Below is a small trained network, with its code and all its weights. Each question gives an input and a target symbol and asks what happens when units are switched off, that is, made to give their printed mean instead of their output.

import numpy as np


def w(rows, s, z=0):
    codes = np.array(rows[::2]) - 128.0
    scale = np.full(codes.shape[1], s)
    scale[-1] = z or s
    return codes * scale


def norm(h):
    return h / np.sqrt((h * h).mean(-1, keepdims=True) + 1e-5)


def f(y):
    return np.maximum(y, 0)


def softmax(a):
    e = np.exp(a - a.max(-1, keepdims=True))
    return e / e.sum(-1, keepdims=True)


def log_softmax(a):
    a = a - a.max(-1, keepdims=True)
    return a - np.log(np.exp(a).sum(-1, keepdims=True))


def net(x, mask):
    ids = ['ΓΛΣαδεζηθ'.index(c) for c in x.split()]
    T = len(ids)
    res = E[ids] + P[:T]
    u = 0
    for l in range(3):
        q, k, v = (norm(res) @ M[l].T for M in (Q, K, V))
        z = softmax(np.where(np.tri(T) > 0, q @ k.T / 2**0.5, -1e9)) @ v
        res = res + np.where(mask[u], z, O[l][:, -1]) @ O[l][:, :-1]
        u += 1
        y = f(norm(res) @ A[l][:, :-1].T + A[l][:, -1])
        res = res + np.where(mask[u : u + 4], y, B[l][:, -1]) @ B[l][:, :-1]
        u += 4
    return log_softmax(norm(res)[-1] @ U[:, :-1].T + U[:, -1])


Q, K, V, O, A, B = {}, {}, {}, {}, {}, {}
E = w([
[24,137,135,125],'Γ',
[168,233,108,58],'Λ',
[130,34,45,99],'Σ',
[170,83,156,176],'α',
[42,132,148,140],'δ',
[188,225,118,38],'ε',
[154,100,105,251],'ζ',
[47,76,182,105],'η',
[29,80,181,94],'θ',
],0.015)
P = w([
[253,167,2,74],'0',
[148,97,199,101],'1',
[122,139,175,124],'2',
[104,154,159,136],'3',
[94,179,142,138],'4',
[85,177,133,125],'5',
[82,206,128,139],'6',
[72,226,119,137],'7',
],0.0063)
Q[0] = w([
[132,114,106,253],'L0H1',
[195,160,107,119],'L0H1',
],0.0072)
K[0] = w([
[158,72,117,165],'L0H1',
[138,142,251,106],'L0H1',
],0.011)
V[0] = w([
[39,67,148,92],'L0H1',
[2,141,74,123],'L0H1',
],0.0041)
O[0] = w([
[76,2,221,107,34],'L0H1',
[236,226,100,223,5],'L0H1',
],0.01,0.0013)
A[0] = w([
[228,123,133,105,205],'L0N1',
[113,139,148,159,2],'L0N2',
[75,201,167,90,192],'L0N3',
[159,131,61,10,219],'L0N4',
],0.014,0.00094)
B[0] = w([
[120,109,154,209,190],'L0N1',
[78,5,172,123,166],'L0N2',
[179,105,177,37,250],'L0N3',
[124,148,204,254,254],'L0N4',
],0.0095,0.0062)
Q[1] = w([
[176,109,19,248],'L1H1',
[208,56,154,128],'L1H1',
],0.011)
K[1] = w([
[111,60,217,104],'L1H1',
[57,4,1,177],'L1H1',
],0.0068)
V[1] = w([
[210,108,92,98],'L1H1',
[254,29,72,101],'L1H1',
],0.0081)
O[1] = w([
[44,215,254,235,8],'L1H1',
[52,49,190,237,160],'L1H1',
],0.0076,0.0017)
A[1] = w([
[70,95,187,57,109],'L1N1',
[111,161,161,254,72],'L1N2',
[205,154,99,193,101],'L1N3',
[216,20,85,231,4],'L1N4',
],0.0083,0.0016)
B[1] = w([
[207,193,1,114,196],'L1N1',
[161,50,171,28,213],'L1N2',
[107,149,67,118,175],'L1N3',
[114,133,219,170,254],'L1N4',
],0.0087,0.0076)
Q[2] = w([
[205,110,134,106],'L2H1',
[64,104,165,2],'L2H1',
],0.014)
K[2] = w([
[74,93,99,251],'L2H1',
[211,149,14,160],'L2H1',
],0.014)
V[2] = w([
[83,49,173,115],'L2H1',
[254,76,42,93],'L2H1',
],0.0065)
O[2] = w([
[6,126,75,173,254],'L2H1',
[123,47,58,226,118],'L2H1',
],0.013,0.0031)
A[2] = w([
[86,138,59,172,113],'L2N1',
[55,108,133,132,123],'L2N2',
[182,230,249,86,252],'L2N3',
[67,92,102,110,176],'L2N4',
],0.012,0.0021)
B[2] = w([
[88,68,181,181,144],'L2N1',
[159,211,149,130,199],'L2N2',
[21,106,226,207,254],'L2N3',
[86,255,123,67,186],'L2N4',
],0.011,0.0083)
U = w([
[153,19,221,226,157],'Γ',
[191,49,191,57,5],'Λ',
[149,169,81,98,113],'Σ',
[126,115,50,51,223],'α',
[243,77,97,148,226],'δ',
[183,64,154,68,79],'ε',
[51,241,147,159,47],'ζ',
[56,47,39,162,67],'η',
[122,2,50,144,171],'θ',
],0.0089,0.0031)

Each question gives the input, a string of symbols that net reads in full, and the target symbol t.
The units are the heads (2 rows each of Q, K, V and O) and the neurons (one row each of A and B). Each row of codes is followed by its name. A weight is (code - 128) times the scale printed after its matrix; where a second scale follows, it is the last column's (O, A, B and U).
mask holds one flag per unit, layer by layer, with each layer's heads first. A switched-off unit (its flag False) gives its mean, the last column of its rows in O or B, instead of its output. The means were averaged over made-up inputs and are rounded, as every weight is.
A unit's drop is (log p(t) with every unit on - log p(t) with that unit switched off) / (log p(t) with every unit on - log p(t) with every unit switched off).
The circuit of an input: a set's keep is (log p(t) with only the set's units on - log p(t) with every unit switched off) / (log p(t) with every unit on - log p(t) with every unit switched off). Starting from the 12 units with the biggest drops (on a tie, the unit counted first), units are removed one at a time, each time the one whose removal leaves the highest keep (on an exact tie, the one counted first), for as long as the keep stays at least 0.8.
circuit, biggest first: the units of the circuit, biggest drop first
unit that matters most: the unit with the biggest drop
k most important neurons: the k neurons with the biggest drops, biggest first
k most important neurons of layer l: the k neurons of layer l with the biggest drops, biggest first
input η ζ η α Γ, target η: 2 most important neurons => [L1N1; L1N4]
input θ Λ ε ε α θ, target θ: 2 most important neurons of layer 2 => [L2N2; L2N1]
input α α α α ε ε δ, target α: unit that matters most => L0N4
input Λ Λ Γ η θ, target Λ: 4 most important neurons => [L0N4; L0N3; L1N4; L1N1]
input Λ ζ ε α η, target Λ: 2 most important neurons => [L0N4; L0N3]
input ζ η ε θ α ζ α α, target ζ: circuit, biggest first => [L0N4; L0N3; L2N3]
input η Λ Λ α ζ η, target η: 4 most important neurons => [L1N1; L1N2; L0N3; L1N4]
input Λ Λ Σ δ, target Λ: 4 most important neurons => [L0N3; L0N4; L1N4; L1N1]
input η Λ ζ α θ Λ Σ θ, target η: 3 most important neurons of layer 1 => [L1N2; L1N1; L1N4]
input Λ Γ α ζ Σ Γ, target Λ: circuit, biggest first => [L0N3; L2H1; L0N4; L1N4]
input α Λ ζ ζ η, target α: circuit, biggest first => [L1N1; L0N4; L2N3]
input Γ δ Γ α Γ, target Γ: circuit, biggest first => [L0H1; L2H1; L0N4]
input Λ ζ θ, target Λ: 4 most important neurons => [L0N4; L1N4; L1N1; L0N3]
input η ζ η α α δ η, target η: 4 most important neurons => [L1N1; L0N3; L1N4; L1N2]
input θ α α η δ Σ Λ Γ, target θ: 2 most important neurons => [L1N1; L0N3]
input δ Γ δ, target δ: 3 most important neurons of layer 1 => [L1N4; L1N2; L1N1]
input α θ ζ Σ ζ ζ Γ Λ, target Γ: circuit, biggest first => [L2N3]
input α η α α, target ζ: 2 most important neurons => [L1N2; L0N3]
input η ε θ, target η: 2 most important neurons of layer 0 => [L0N3; L0N2]
input θ η Λ δ θ, target θ: 2 most important neurons of layer 1 => [L1N1; L1N2]
input α η ζ δ α ζ, target ζ: 2 most important neurons of layer 1 => [L1N4; L1N2]
